What each symbol does to the objects:
§: q888->q785, q427->q207, q395->q777, q393->q427, q480->q270, q567->q491, q965->q435, q619->q262, q398->q403, q436->q827, q691->q72, q172->q942, q551->q112, q358->q340, q177->q794, q29->q551, q93->q965, q470->q695, q785->q265, q750->q65, q340->q487, q827->q151, q467->q761, q262->q880, q391->q358, q621->q457, q487->q621, q423->q345, q40->q919, q403->q172, q769->q567, q599->q78, q483->q423, q43->q398, q962->q440, q955->q442, q268->q690, q942->q619, q257->q748, q442->q856, q438->q43, q690->q347, q21->q268, q331->q994, q615->q21, q78->q888, q112->q575, q880->q527, q435->q962, q307->q93, q856->q326, q575->q480, q65->q280, q961->q864, q151->q395, q919->q599, q748->q391, q326->q40, q491->q750, q534->q733, q525->q955, q11->q436, q994->q691, q87->q740, q347->q438, q695->q331, q207->q615, q527->q307, q408->q470, q457->q87, q94->q11, q440->q177, q280->q29, q270->q94, q733->q257, q72->q961, q265->q769, q777->q483, q794->q525, q345->q408, q761->q534, q740->q393
~: q888->q769, q427->q21, q395->q423, q393->q615, q480->q11, q567->q65, q965->q440, q619->q527, q398->q942, q436->q395, q691->q864, q172->q262, q551->q480, q358->q621, q177->q955, q29->q575, q93->q962, q470->q994, q785->q567, q750->q29, q340->q457, q827->q777, q467->q733, q262->q307, q391->q487, q621->q740, q487->q87, q423->q470, q40->q78, q403->q619, q769->q750, q599->q785, q483->q408, q43->q172, q962->q794, q955->q326, q268->q438, q942->q880, q257->q358, q442->q40, q438->q403, q690->q43, q21->q347, q331->q72, q615->q690, q78->q265, q112->q270, q880->q93, q435->q177, q307->q435, q856->q919, q575->q94, q65->q551, q151->q483, q919->q888, q748->q340, q326->q599, q491->q280, q534->q748, q525->q856, q11->q151, q994->q961, q87->q427, q347->q398, q695->q691, q207->q268, q527->q965, q408->q331, q457->q393, q94->q827, q440->q525, q280->q112, q270->q436, q733->q391, q265->q491, q777->q345, q794->q442, q345->q695, q761->q257, q740->q207
+: q888->q78, q427->q393, q395->q151, q393->q740, q480->q575, q567->q769, q965->q93, q619->q942, q398->q43, q436->q11, q691->q994, q172->q403, q551->q29, q358->q391, q177->q440, q864->q961, q29->q280, q93->q307, q470->q408, q785->q888, q750->q491, q340->q358, q827->q436, q262->q619, q391->q748, q621->q487, q487->q340, q423->q483, q40->q326, q403->q398, q769->q265, q599->q919, q483->q777, q43->q438, q962->q435, q955->q525, q268->q21, q942->q172, q257->q733, q442->q955, q438->q347, q690->q268, q21->q615, q331->q695, q615->q207, q78->q599, q112->q551, q880->q262, q435->q965, q307->q527, q856->q442, q575->q112, q65->q750, q961->q72, q151->q827, q919->q40, q748->q257, q326->q856, q491->q567, q534->q761, q525->q794, q11->q94, q994->q331, q87->q457, q347->q690, q695->q470, q207->q427, q527->q880, q408->q345, q457->q621, q94->q270, q440->q962, q280->q65, q270->q480, q733->q534, q72->q691, q265->q785, q777->q395, q794->q177, q345->q423, q761->q467, q740->q87
%: q888->q326, q427->q621, q395->q94, q393->q487, q480->q280, q567->q78, q965->q262, q619->q43, q398->q268, q436->q575, q691->q408, q172->q347, q551->q491, q358->q534, q177->q93, q864->q331, q29->q567, q93->q619, q470->q777, q785->q40, q750->q785, q340->q733, q827->q480, q262->q398, q391->q761, q621->q748, q487->q257, q423->q827, q40->q525, q403->q690, q769->q599, q599->q442, q483->q436, q43->q21, q962->q527, q955->q962, q268->q393, q942->q438, q442->q440, q438->q615, q690->q427, q21->q740, q331->q423, q615->q87, q78->q856, q112->q750, q880->q403, q435->q880, q307->q942, q856->q177, q575->q65, q65->q265, q961->q695, q151->q270, q919->q955, q748->q467, q326->q794, q491->q888, q525->q435, q11->q112, q994->q345, q87->q358, q347->q207, q695->q483, q207->q457, q527->q172, q408->q395, q457->q391, q94->q551, q440->q307, q280->q769, q270->q29, q72->q470, q265->q919, q777->q11, q794->q965, q345->q151, q740->q340

The rows follow the links: the fewer symbols apart two objects are, the more alike their rows tend to be.

Each row is also shifted at random along 6 hidden directions that mean nothing.

Name the object of each row.
[ 41   6  -2   0   7   8  26  20   8  -2  18 -14   3 -15  -5 -35   6 -11  25  -5  16  24  10 -23  36  25   2 -20   7  16 -32   0  -3  -3 -11  14  14 -11 -21 -16  38  -1   6  17   2   7  -3   9 -20]: q331
[  9  -4  -1   6 -10  -1 -10  -8  16   0  33   9  -1  16 -15  10   1  -2 -11   1  31  -8  -2   2  26  19 -11  36   3 -18   6  -4   9   2  11  -6  -7  -1  10 -18 -17  -4  11 -46  -2 -13   8   9  16]: q307
[ 14  -6  -3  -5   9 -11  -9   4  -9   8 -29  -8  15  -2  20   1   7  -6   0   8 -18 -11   6   6 -25 -12  11   5   1   5   4   3 -14 -11 -10   4   8  -2  -1  17   7   9  -5   6   8   9  -4 -11 -11]: q270
[ 15   9 -11  20  -6   3 -13  -5  -4   9  -2  14   5   0   6  20   4  -3 -20   6 -16 -14 -11  20 -27  -7  24   5 -12 -29  21  -1  -2  -8   5 -13  -7  35  -6 -14 -19 -12  -2 -16 -10   5  16   6  21]: q207
[ 20 -10  13 -13   3  -3  17  -1  -6  -3  29 -14 -34   3 -16   4  -3   6  10   0  39  17   2 -14  40   8 -32  -1  18  18 -13  -3   0   4   3  17   6 -36  31   5 -15  18  -7  -3  12  -1 -12  -6 -16]: q65
[ -6   0 -13  -5   4  -5  -1  15  -4   9   0  -8  17   3  16 -20  16 -15  -6   5  24  -5   9 -16  17  19  22  29  10 -10   5   2 -12 -15 -19   7  11   6   1  -2  14   8   2  -4   5   4  10  -9  -9]: q864
[ -8  -3   4 -18   8  -2  11   5 -18  -2 -15 -11 -12  -4   8  -9  -1   5   5  -2   4  10   4 -16   3  -8  -3 -13   9  18  -1   3  -6   0 -11  11   7 -15  15  23   4  14 -12  36   7   4  -8 -17 -18]: q695
[ 34  15  13  24  -5  19  17   5   3  -1  27   5  -6  -5 -20   4  -6   1  -2  -2   0  17 -15  20   5   9  -3 -14  -1 -11  -8  -2   5   1  10   2  -2  16 -11 -30 -11 -11  -2 -28 -10   4   9  17  10]: q733
[-30   7  -9   0  -6   6  -4  -4   1  -5  -9  11   1  -2   3  -4  -4   5  -6  -7 -11  -4  -2  -7  -8  -5  13 -10 -10  -7  10   1   8   7   2 -12  -9  18  -9   1   5 -12   2  24 -10  -5   6   1  12]: q457
[ 41  -8  -2   5   1  -6   6  -9   4   3  31  -6 -33  -5 -16  22   0   2  14   6  17   8   1  -3  23   1 -23 -18   2   9 -14  -7   1   3  14   5   3 -20  13 -10 -14   3  -2  -6   6   4 -11  10  -4]: q40
[ -2   9   7  -2  -5   9  -5   2  -6  -5 -22  10  19   8   8  -9  -7   5 -19  -7 -15  -6  -7   8 -23  -5  15  13  -2 -12  19   5   4   2  -6  -8  -9  21  -4   8  -2  -5  -1   2  -9  -7  11  -8  12]: q534
[ 38   1  -4   8   7  -2  18   1 -25  15  34 -13 -47  -9  -6  27   9  -1  -2  14  32  15  -7  -1  22   0  -4 -17  13  -3   1  -6 -15 -14   0  18  12  -5  34 -10 -36  16 -21  -2   9  19   1  -4 -11]: q777
[ 10  -3   9  -6   8  -7  -4   4 -25  10 -22  -7   2   5  16  12   4  -1 -15  10  -5  -6  -4  15 -25 -15   6  16  11  -3  17   4 -17 -13 -11  10   6  -1  24  20 -22  19 -17  -9   9   9   0 -21  -9]: q470
[ 58  -5  -7 -17  -5   1   5  -3  14 -13  15   1 -10   4  -9 -20  -4   5  12 -12  27   6  11 -35  40  15 -13  -1   2  12  -9  -1  15  15   1  -4  -4 -17   1   3  19  -3  12  27   0 -15  -5   1  -1]: q794
[  3 -10 -12   8   7 -19 -17  -7 -10  18 -10  -5  -7  -4  15  35  12  -7  -3  19 -14 -18   1  18 -27 -18   6   1  -4  -5   9  -3 -18 -16   2   2   6   1  11   6 -20   9  -9 -13  10  16  -4  -3  -3]: q491
[-35 -10  16  -7   5  -8   3   1 -10   4  10 -11 -12  10  -4  12   1   1  -3   7  22   3  -1   7  10   1 -21  20  18   7  -1  -1  -9  -5  -1  15   7 -25  30   9 -23  21  -9 -29  13   1  -7 -11 -12]: q151
[ 40  11  34  -7  -4  20  11   2  -7 -18 -20   8  12   8 -10 -16 -23  17  -8 -17 -20  13 -13  14 -20 -10 -12  -4   4   8   4   7  12  16   0  -1 -11   2  -1  14  -3  -2  -5   3  -9 -13   0  -7   5]: q340
[ 25   0  -7  -6  -7   2  -5  -9   4  -8   1   9  -7   4  -3  -1  -5   8  -4  -8   4  -3   0 -13   7  -1  -1  -2  -6  -3   8  -1  12  11   5 -11 -10   4   2   4  -1  -8   5  19  -6 -11   2   0  11]: q880
[-43   6 -13  -2  -6   6  -1  -5  -1  -5  -1   9  -7  -2   1  -4  -3   6  -5  -8  -1  -1  -1 -15   2  -2  12 -12  -9  -7  11   0  10   7   1 -11  -9  16  -4   0   3 -11   2  30  -9  -6   7   1  12]: q487
[  2  -1 -23  10  -6  -5  -9 -17  -3   6  17  10 -32  -4  -3  33   3   6  -6   5   3  -9  -5  -3   0 -10   6 -18 -13 -14  14  -6   4   1  14 -12  -8  14  10  -9 -25  -9  -3  14  -4   3   4   7  17]: q527
[-17   6   3  -4  -8   9   1  -4 -11  -5   6   9 -12  10  -3   3  -7  10 -20  -6  16   1  -9  -5   5   0   4  11   4 -14  22   1   8   5   0  -5 -10  12  19   3 -22  -1  -6   5  -7  -9  11  -9  13]: q358
[ 10  12  -4   8  -8  16  10  10  16  -6  27   7  12   2 -12 -27   1  -6  -1 -10  23  10   0 -14  33  30  10  11   0 -14  -6   0  11   3  -2  -4  -3  15 -18 -27  17 -14  13 -10 -11  -9  15  13  10]: q748
[-23  -6   4   4   7  -8   6   0 -14  11  15 -11 -22  -2  -2  22   6  -2   0  12  15   5  -3  10   5  -3 -11   0  10   2  -2  -3 -13 -11   1  14   9 -13  24  -1 -25  15 -13 -19  11  12  -5  -5 -11]: q483
[ 49  -9  -8  -4  -1 -13 -22  -9  -2   6 -17   4   7   8  13  17   4  -1 -11   7  -8 -22   2   7 -20 -12   5  20  -5  -8  17   0  -4  -4   1  -7  -3   3   9  13 -11   3   0  -8   3  -2   0  -7   6]: q442
[ 13 -11  -4  -1   3 -11  -2  -3   5   5  15  -8 -11   0  -4  11   6  -4   9   8  14  -1   6  -2  15   4 -14   4   4   7 -10  -4  -5  -4   4   6   6 -19   9  -3  -4   7   2 -14   9   3  -8   3  -8]: q265
[  4   5  18  11 -10  12   1   3  19  -7  24   9  18  15 -20  -9  -7  -1  -8  -7  15   3  -7  14  16  21 -12  31   5 -14  -3   0  12   6   8  -4  -7   3  -7 -21  -4  -8  13 -54  -7 -15   9  12  14]: q615
[-21   5 -11  -7  -8   5 -11  -1   6  -7 -13  12  18   7   8 -18  -1   1 -12 -10  -1 -10   3 -15  -1   6  19  16  -7 -12  16   3  10   6  -5 -15  -9  18 -10   4  14 -11  10  18 -10 -13  11  -4  14]: q427
[ 54  -5 -14   1  -2  -5  -2  -5  13   0  20   0 -12  -3  -7   3   4  -2  11   0  14   0   7 -15  24   9  -7  -6  -4   3 -10  -5   5   3   7  -3   0  -8  -4 -11   7  -5   9   5   1  -2  -3  10   2]: q955
[ 11  -6  15  -6   7  -3   5   9  -1   0  -7 -11  14   3   2 -11   1  -4   6   2   2   4   4   6   2   4 -11  13  12  12 -11   3  -8  -4  -7  12   9 -18   2   8   8  12  -1 -18   8   2  -7  -6 -16]: q827
[ 19   6   9   0  -9   9  -7   4  18 -10  -4  11  33  14  -4 -23  -6  -2  -9 -10   0  -6  -1   3   2  15   4  31  -1 -12   3   4  12   7  -1 -10  -9  10 -17  -7  14 -11  15 -25  -9 -17  10   4  13]: q690

From each start, follow one symbol. Which object do you reach?
Answer with the object's name.
[  0  -3   1 -10 -10   2 -10  -7  11  -9   6  10   6  16  -6  -7  -6   5 -10  -9  18  -7   1 -11  16  10  -7  29   1  -8  10   0  14  10   4 -10 -11  -2   6   3  -2  -4  11  -9  -4 -19   5  -2  13]
~ q307
[ 18  -8   6   9   6  -7   6  -3  14   1  11  -9  -9 -13 -13  13  -1  -2  28   6 -16   8   4  12   1  -5 -25 -29  -5  21 -31  -5  -3   3  14   7   7 -24 -14  -9   9   0   3 -11   7   9 -19  17 -12]
~ q567
[-38 -14  -6  -4   2 -14   0  -5   8   5  33 -10 -24   3 -11  13   7  -4  12   8  36   2   8 -13  38  13 -23   9   9   9 -12  -6  -2  -2   7   9   7 -29  19  -6  -8  11   4 -16  12   0  -9   4 -10]
§ q491
[ 18 -13 -11 -21  -1 -13 -12  -4   6  -3  -4  -3   2  10   8 -10   4  -1   1  -2  21 -11  13 -26  20   7  -4  24   4   6   4   0   3   3  -5  -2   0 -17  12  16  10   7   8  13   7 -11  -5 -10  -4]
§ q599
[ 24   3 -17 -10  -9   5   1 -10  -3  -6  15   9 -25   3  -4  -1  -3  10  -8  -9  25   1   0 -30  25   4   6  -5  -3  -7  15  -2  13  10   3 -10 -10   8  14   1  -8  -6   1  38  -7 -10   7  -4  12]
% q438
[-17 -13   6  -7   5 -12  -7   0  16  -2 -11  -7  17   1   1  -5   0  -5  19   2 -12  -5  11   3  -3  -1 -18   6   0  19 -19   0  -2   2   2   3   5 -26 -12   8  21   5  10 -12   9  -2 -15   4 -12]
§ q567
[-12 -16   9 -13   3 -14  -8 -11  -5   0  -2  -6 -16   9  -2  20  -3   7   1   5   7  -6   2   3   0 -12 -26  11   7  12   2  -1  -2   3   6   5   0 -27  27  19 -20  15  -5 -10  12  -3 -14 -10  -7]
§ q785
[ 22 -10 -15   3  -2 -13 -15  -6  15   6  12   1   3   4   1  10   9  -8   3   7  11 -14   8  -4  11   8  -2  18  -3  -6  -1  -4  -1  -4   5  -5   1  -5  -1  -8   2  -1  11 -19   4  -2  -1   7   3]
~ q919
[ 21  -4 -21  -3  -7  -6 -14  -9  10   1  12   8  -5   6   1   5   5  -2  -6   0  18 -13   5 -17  17   8   6  15  -6 -12  11  -3   7   2   4 -12  -6   6   3  -5  -1  -7  10   4  -3  -8   6   3  13]
+ q965
[ 34  -8  19 -14   6  -5   1   6  -3  -3 -15 -10  14   8   3 -11  -2   0   3   0   2   2   4   4  -2   0 -15  19  13  15  -6   4  -5  -1  -8  11   6 -23   9  18   6  16  -2 -13  10  -3  -9 -12 -16]
% q491
[ 13   8  23  -1  -8  15   7   1   0 -11   9   8   4  13 -15  -9 -13   9 -13 -11  11   9 -11   8   7   8 -10  17   8  -7   7   3  12  10   3  -1  -9   3   8  -3 -13  -2   0 -22  -7 -14   7  -2  10]
+ q487
[-18 -11 -10   0   0 -13 -17 -16  11   0 -14   4  -4  -5   2  20  -2   4  12   4 -28 -14   5   5 -21 -20  -9 -18 -15  10  -4  -3   3   7  13 -11  -5  -8  -9   8   3  -7   5  13   2   0 -13   8   4]
~ q856
[-22  -9 -26 -10   9 -22 -24  -5 -22  16 -43  -4   3  -3  38  18  15  -6 -12  15 -21 -27   8  -3 -39 -26  30   4  -7  -5  26   2 -20 -17 -14  -3   6  11  12  29  -5  11 -12  33   9  14   0 -21  -5]
§ q270
[-12 -16   6 -16  -1 -12 -11 -12   6  -6  -4  -2  -6  11  -3   8  -5   7   4  -1   7  -8   6  -6   5  -6 -24  14   3  13   0  -1   5   9   6  -1  -4 -27  16  19  -5   9   4  -3   9 -11 -13  -6  -3]
% q794
[-14 -11  16  -5  -4  -4  -6 -14  16 -10   4   3  -4   7 -17  12 -12  10  11  -4  -7  -1   0   9   0  -7 -35   0  -3  16 -12  -2  12  15  18  -4  -8 -25   2   6  -4  -1   8 -18   3 -12 -15   8   3]
% q93
[-39 -13 -17 -13   3 -16  -2  -9 -13   8  17 -10 -38   2   4  19   9   1   0   9  36  -3   7 -24  27  -1  -8   3   9   5   7  -5  -7  -5  -1   7   6 -19  37  11 -21  16  -9  18  13   4  -6 -12  -9]
% q769
[-66  -5 -17 -12  -9  -2  -7 -14  13 -11  10   9 -16   3  -7  -3  -4   9   6 -10  14  -4   7 -30  24   3  -7  -7  -9   4   2  -3  18  16   9 -14 -11  -6   1   3   8 -10  11  33  -4 -15  -3   4  11]
+ q942
[  5   5 -10   3  -9   5  -6  -5   6  -3  11  11  -1   6  -3  -1  -1   2 -10  -5  11  -5  -2  -8  10   8   9  10  -5 -15  12  -1  10   4   4 -11  -9  15  -1  -8  -4 -10   6   1  -8  -9  10   4  16]
+ q347
[ 43   6  -1   6  -7   8   1  -5   6  -5   6  10  -3  -1  -8   1  -6   5  -2  -6  -5   2  -5   1   0   0   1 -10  -8  -5   2  -1  10   8   8  -9  -8  10  -8  -9  -1 -12   4   5  -9  -5   4   8  12]
+ q403
